Below is a small trained network, with its code and all its weights. Each question gives an input and a class and asks what happens when units are switched off, that is, made to give their printed mean instead of their output.

import numpy as np


def w(rows, s, z=0):
    codes = np.array(rows[::2]) - 128.0
    scale = np.full(codes.shape[1], s)
    scale[-1] = z or s
    return codes * scale


def norm(h):
    return h / np.sqrt((h * h).mean(-1, keepdims=True) + 1e-5)


def f(y):
    return y / 2 * (1 + np.tanh(0.7978845608 * (y + 0.044715 * y**3)))


def log_softmax(a):
    a = a - a.max(-1, keepdims=True)
    return a - np.log(np.exp(a).sum(-1, keepdims=True))


def net(x, mask):
    res = np.array(x, float).reshape(1, 4) / 4 @ E
    u = 0
    for l in range(3):
        y = f(norm(res) @ A[l][:, :-1].T + A[l][:, -1])
        res = res + np.where(mask[u : u + 12], y, B[l][:, -1]) @ B[l][:, :-1]
        u += 12
    return log_softmax(norm(res)[-1] @ U[:, :-1].T + U[:, -1])


A, B = {}, {}
E = w([
[89,123,186,136,249,127,122,32,128,215,121],'x0',
[128,128,126,126,128,127,128,127,129,130,127],'x1',
[119,127,134,126,131,65,252,130,119,119,143],'x2',
[39,133,122,135,110,151,136,172,254,79,158],'x3',
],0.0031)
A[0] = w([
[134,119,136,120,150,122,119,102,92,147,124,8],'L0N1',
[93,122,74,114,59,141,123,195,171,54,155,65],'L0N2',
[109,122,151,147,141,170,79,120,160,132,131,53],'L0N3',
[128,128,127,129,128,128,128,128,128,129,126,128],'L0N4',
[154,106,156,112,177,110,115,69,47,178,113,49],'L0N5',
[174,146,99,105,96,158,39,146,93,131,108,73],'L0N6',
[118,121,142,144,135,152,102,126,148,128,129,28],'L0N7',
[126,126,129,126,129,126,127,126,126,128,131,126],'L0N8',
[109,120,155,154,146,178,69,114,162,138,131,78],'L0N9',
[167,114,129,152,110,91,198,138,92,118,117,50],'L0N10',
[253,140,84,117,66,119,121,166,48,113,100,127],'L0N11',
[114,132,146,140,142,141,120,118,155,139,126,79],'L0N12',
],0.0043,0.0016)
B[0] = w([
[146,135,113,134,95,137,135,166,169,105,116,132],'L0N1',
[214,149,127,134,150,125,122,120,120,210,63,242],'L0N2',
[123,154,91,94,119,96,95,140,101,144,139,155],'L0N3',
[128,128,129,127,127,128,128,129,128,127,128,128],'L0N4',
[178,151,98,144,54,145,130,217,206,113,91,232],'L0N5',
[120,85,201,218,147,188,123,103,145,107,91,191],'L0N6',
[130,142,116,109,125,109,117,132,109,136,137,123],'L0N7',
[128,129,125,127,124,131,129,128,132,123,128,128],'L0N8',
[120,157,81,89,115,96,84,143,102,143,138,175],'L0N9',
[95,171,79,73,119,63,131,137,117,164,131,154],'L0N10',
[4,94,135,119,198,123,101,76,124,81,175,253],'L0N11',
[113,133,122,117,121,124,111,150,113,114,138,134],'L0N12',
],0.0044,0.0035)
A[1] = w([
[162,126,157,106,121,149,143,100,77,133,162,9],'L1N1',
[147,120,127,125,154,106,119,83,77,155,113,124],'L1N2',
[98,109,109,87,136,103,184,122,75,83,187,4],'L1N3',
[162,163,115,91,110,122,141,148,135,138,143,86],'L1N4',
[97,138,107,63,115,83,168,113,52,99,209,29],'L1N5',
[175,173,99,78,91,122,140,162,137,125,146,79],'L1N6',
[131,128,121,127,125,127,129,128,127,123,126,125],'L1N7',
[76,79,180,139,121,214,83,78,63,51,179,44],'L1N8',
[171,204,137,87,146,95,202,145,168,196,128,104],'L1N9',
[129,125,140,128,139,125,126,111,122,140,127,127],'L1N10',
[209,147,194,117,178,112,114,21,38,211,141,104],'L1N11',
[72,106,86,73,107,65,202,97,4,68,187,53],'L1N12',
],0.0028,0.0032)
B[1] = w([
[151,148,150,166,160,136,160,166,250,191,99,5],'L1N1',
[92,134,105,126,118,138,134,187,223,87,126,142],'L1N2',
[145,162,161,124,133,156,111,158,194,187,141,67],'L1N3',
[131,105,138,166,145,154,146,96,127,133,110,91],'L1N4',
[138,176,144,106,130,166,98,152,203,206,137,90],'L1N5',
[137,103,149,173,176,154,148,76,128,150,89,97],'L1N6',
[132,130,130,128,138,126,132,120,131,136,128,122],'L1N7',
[105,81,92,188,74,121,230,132,153,89,60,151],'L1N8',
[113,53,125,190,90,142,160,115,63,26,115,244],'L1N9',
[116,129,115,128,105,136,126,155,139,100,134,133],'L1N10',
[132,123,32,137,2,145,149,223,189,29,100,164],'L1N11',
[94,199,108,54,142,119,59,158,195,236,159,180],'L1N12',
],0.003,0.0012)
A[2] = w([
[240,147,112,129,99,188,55,153,157,148,97,80],'L2N1',
[225,148,118,126,94,93,252,158,139,147,117,50],'L2N2',
[46,94,218,126,167,125,210,72,133,99,208,41],'L2N3',
[76,164,156,60,148,196,48,72,141,180,203,73],'L2N4',
[45,97,185,120,159,103,204,77,116,100,203,70],'L2N5',
[129,119,132,136,118,140,143,128,108,110,133,80],'L2N6',
[244,148,115,129,97,192,53,153,162,149,96,73],'L2N7',
[176,132,160,133,115,189,113,125,140,139,128,81],'L2N8',
[90,66,186,167,140,213,90,78,64,86,161,51],'L2N9',
[202,164,109,102,109,103,210,156,140,144,129,36],'L2N10',
[221,152,114,121,101,91,252,162,149,150,118,75],'L2N11',
[210,145,122,121,102,113,219,144,124,144,124,4],'L2N12',
],0.0033,0.0021)
B[2] = w([
[198,174,189,110,157,111,218,141,173,193,188,248],'L2N1',
[57,57,115,174,122,169,77,91,88,56,101,203],'L2N2',
[251,160,152,144,100,168,109,166,144,175,116,190],'L2N3',
[93,92,84,108,80,76,189,133,49,60,110,210],'L2N4',
[253,176,159,128,105,167,107,166,157,195,132,197],'L2N5',
[124,126,123,131,141,119,116,140,136,118,112,107],'L2N6',
[196,176,189,108,158,109,217,135,172,196,194,253],'L2N7',
[114,149,126,116,105,115,154,145,129,151,161,128],'L2N8',
[129,98,93,154,82,104,246,136,136,94,94,170],'L2N9',
[97,101,143,151,135,159,81,119,131,102,124,146],'L2N10',
[70,69,121,179,124,172,92,82,96,59,100,209],'L2N11',
[77,95,133,143,127,150,88,146,130,93,128,142],'L2N12',
],0.0038,0.0024)
U = w([
[86,15,122,205,110,170,143,102,99,21,66,174],'0',
[253,186,192,121,138,147,157,152,192,216,155,180],'1',
[29,163,62,8,140,51,75,128,90,145,165,10],'2',
],0.0073,0.0011)

Each question gives the input, the list of numbers given to net, and the class t.
The units are the neurons (one row each of A and B). Each row of codes is followed by its name. A weight is (code - 128) times the scale printed after its matrix; where a second scale follows, it is the last column's (A, B and U).
mask holds one flag per neuron, layer by layer. A switched-off neuron (its flag False) gives its mean, the last column of its row in B, instead of its output. The means were averaged over made-up inputs and are rounded, as every weight is.
A unit's drop is (log p(t) with every unit on - log p(t) with that unit switched off) / (log p(t) with every unit on - log p(t) with every unit switched off).
The circuit of an input: a set's keep is (log p(t) with only the set's units on - log p(t) with every unit switched off) / (log p(t) with every unit on - log p(t) with every unit switched off). Starting from the 12 units with the biggest drops (on a tie, the unit counted first), units are removed one at a time, each time the one whose removal leaves the highest keep (on an exact tie, the one counted first), for as long as the keep stays at least 0.8.
units of the circuit, in order: the units of the circuit, biggest drop first
most important unit: the unit with the biggest drop
k most important neurons: the k neurons with the biggest drops, biggest first
k most important neurons of layer l: the k neurons of layer l with the biggest drops, biggest first
drop of u: that unit's drop, to one decimal
input [-6,6,-6,1], class 1: most important unit : L0N2
input [-8,-1,5,0], class 2: units of the circuit, in order : L0N11, L0N5, L1N12
input [-6,-3,4,-5], class 2: units of the circuit, in order : L1N12, L0N11
input [0,8,-1,6], class 1: 2 most important neurons : L0N11, L0N2
input [2,-4,7,0], class 0: units of the circuit, in order : L0N11, L2N2
input [7,-8,0,1], class 2: 2 most important neurons of layer 0 : L0N2, L0N6
input [-3,-2,6,0], class 2: 3 most important neurons : L1N12, L0N5, L0N10
input [0,5,8,-5], class 2: units of the circuit, in order : L0N10, L0N2
input [7,7,1,-6], class 0: 2 most important neurons : L2N2, L2N11
input [0,3,-6,6], class 1: 2 most important neurons of layer 0 : L0N11, L0N2
input [7,-8,7,0], class 0: 2 most important neurons : L0N11, L0N5
input [-2,2,0,6], class 1: 3 most important neurons : L0N2, L2N7, L2N1
input [1,-3,6,-1], class 0: 2 most important neurons of layer 0 : L0N11, L0N9
input [1,6,1,-5], class 0: most important neuron : L0N5
input [0,-8,-6,5], class 1: 3 most important neurons of layer 0 : L0N11, L0N2, L0N10
input [0,-4,-7,7], class 1: 3 most important neurons of layer 0 : L0N11, L0N2, L0N10
input [-8,-8,-3,6], class 1: drop of L0N2 : 0.7
input [4,2,8,-2], class 0: drop of L0N11 : 2.0
input [7,4,-3,7], class 2: drop of L2N7 : 0.0
input [-7,-1,-6,8], class 1: most important unit : L0N2
input [-1,-1,-4,4], class 1: 2 most important neurons of layer 0 : L0N11, L0N2
input [2,1,5,7], class 1: drop of L0N5 : 0.2
